Below is a small trained network, with its code and all its weights. Each question gives an input and a class and asks what happens when units are switched off, that is, made to give their printed mean instead of their output.

import numpy as np


def w(rows, s, z=0):
    codes = np.array(rows[::2]) - 128.0
    scale = np.full(codes.shape[1], s)
    scale[-1] = z or s
    return codes * scale


def norm(h):
    return h / np.sqrt((h * h).mean(-1, keepdims=True) + 1e-5)


def f(y):
    return y / 2 * (1 + np.tanh(0.7978845608 * (y + 0.044715 * y**3)))


def log_softmax(a):
    a = a - a.max(-1, keepdims=True)
    return a - np.log(np.exp(a).sum(-1, keepdims=True))


def net(x, mask):
    res = np.array(x, float).reshape(1, 6) / 4 @ E
    u = 0
    for l in range(2):
        y = f(norm(res) @ A[l][:, :-1].T + A[l][:, -1])
        res = res + np.where(mask[u : u + 4], y, B[l][:, -1]) @ B[l][:, :-1]
        u += 4
    return log_softmax(norm(res)[-1] @ U[:, :-1].T + U[:, -1])


A, B = {}, {}
E = w([
[170,238,79,28,25,220],'x0',
[84,196,159,193,74,66],'x1',
[108,68,123,151,124,170],'x2',
[1,188,223,142,66,179],'x3',
[148,112,51,233,81,196],'x4',
[166,112,165,162,153,182],'x5',
],0.0074)
A[0] = w([
[255,185,73,161,81,161,73],'0.n0',
[200,69,149,51,114,118,253],'0.n1',
[150,196,161,180,3,86,150],'0.n2',
[202,27,223,29,116,195,134],'0.n3',
],0.0066,0.0019)
B[0] = w([
[169,175,178,77,1,28,228],'0.n0',
[192,31,14,77,196,109,235],'0.n1',
[21,139,110,64,44,31,252],'0.n2',
[180,109,64,138,150,187,225],'0.n3',
],0.0083,0.0031)
A[1] = w([
[126,17,22,54,159,92,253],'1.n0',
[40,106,234,146,143,189,141],'1.n1',
[28,37,48,129,3,148,70],'1.n2',
[32,64,159,202,75,201,25],'1.n3',
],0.0065,0.0037)
B[1] = w([
[177,145,126,185,165,238,255],'1.n0',
[114,95,186,79,179,161,178],'1.n1',
[131,96,123,255,124,193,167],'1.n2',
[130,85,155,65,217,151,154],'1.n3',
],0.011,0.0065)
U = w([
[30,127,148,115,115,92,66],'0',
[149,123,103,184,50,149,51],'1',
[145,9,112,106,208,201,253],'2',
],0.011,0.0046)

Each question gives the input, the list of numbers given to net, and the class t.
The units are the neurons (one row each of A and B). Each row of codes is followed by its name. A weight is (code - 128) times the scale printed after its matrix; where a second scale follows, it is the last column's (A, B and U).
mask holds one flag per neuron, layer by layer. A switched-off neuron (its flag False) gives its mean, the last column of its row in B, instead of its output. The means were averaged over made-up inputs and are rounded, as every weight is.
A unit's drop is (log p(t) with every unit on - log p(t) with that unit switched off) / (log p(t) with every unit on - log p(t) with every unit switched off).
The circuit of an input: a set's keep is (log p(t) with only the set's units on - log p(t) with every unit switched off) / (log p(t) with every unit on - log p(t) with every unit switched off). Starting from all 8 units, units are removed one at a time, each time the one whose removal leaves the highest keep (on an exact tie, the one counted first), for as long as the keep stays at least 0.8.
units of the circuit, in order: the units of the circuit, biggest drop first
k most important neurons: the k neurons with the biggest drops, biggest first
k most important neurons of layer l: the k neurons of layer l with the biggest drops, biggest first
drop when u is switched off: that unit's drop, to one decimal
input [3,-4,-2,-5,6,0], class 1: units of the circuit, in order => (0.n0)
input [-3,7,-3,-6,-1,3], class 1: 3 most important neurons => (1.n1, 1.n3, 0.n1)
input [-2,7,-1,0,-4,7], class 0: 2 most important neurons => (1.n0, 0.n2)
input [-1,3,-4,-3,2,3], class 1: 2 most important neurons => (1.n1, 1.n3)
input [1,6,6,1,3,-1], class 0: 3 most important neurons of layer 0 => (0.n2, 0.n1, 0.n3)
input [5,-1,1,0,-1,7], class 1: 3 most important neurons => (0.n0, 1.n1, 1.n3)
input [7,6,6,7,0,5], class 0: units of the circuit, in order => (1.n0, 0.n2)
input [0,4,3,3,2,-1], class 0: 3 most important neurons => (0.n2, 1.n0, 0.n1)
input [2,-1,0,1,3,5], class 1: drop when 0.n0 is switched off => 0.2
input [7,-8,-2,4,7,1], class 1: drop when 1.n1 is switched off => 0.1
input [5,7,-4,2,5,-2], class 0: drop when 0.n2 is switched off => 0.3
input [3,7,1,-1,-2,6], class 0: drop when 0.n1 is switched off => 0.0
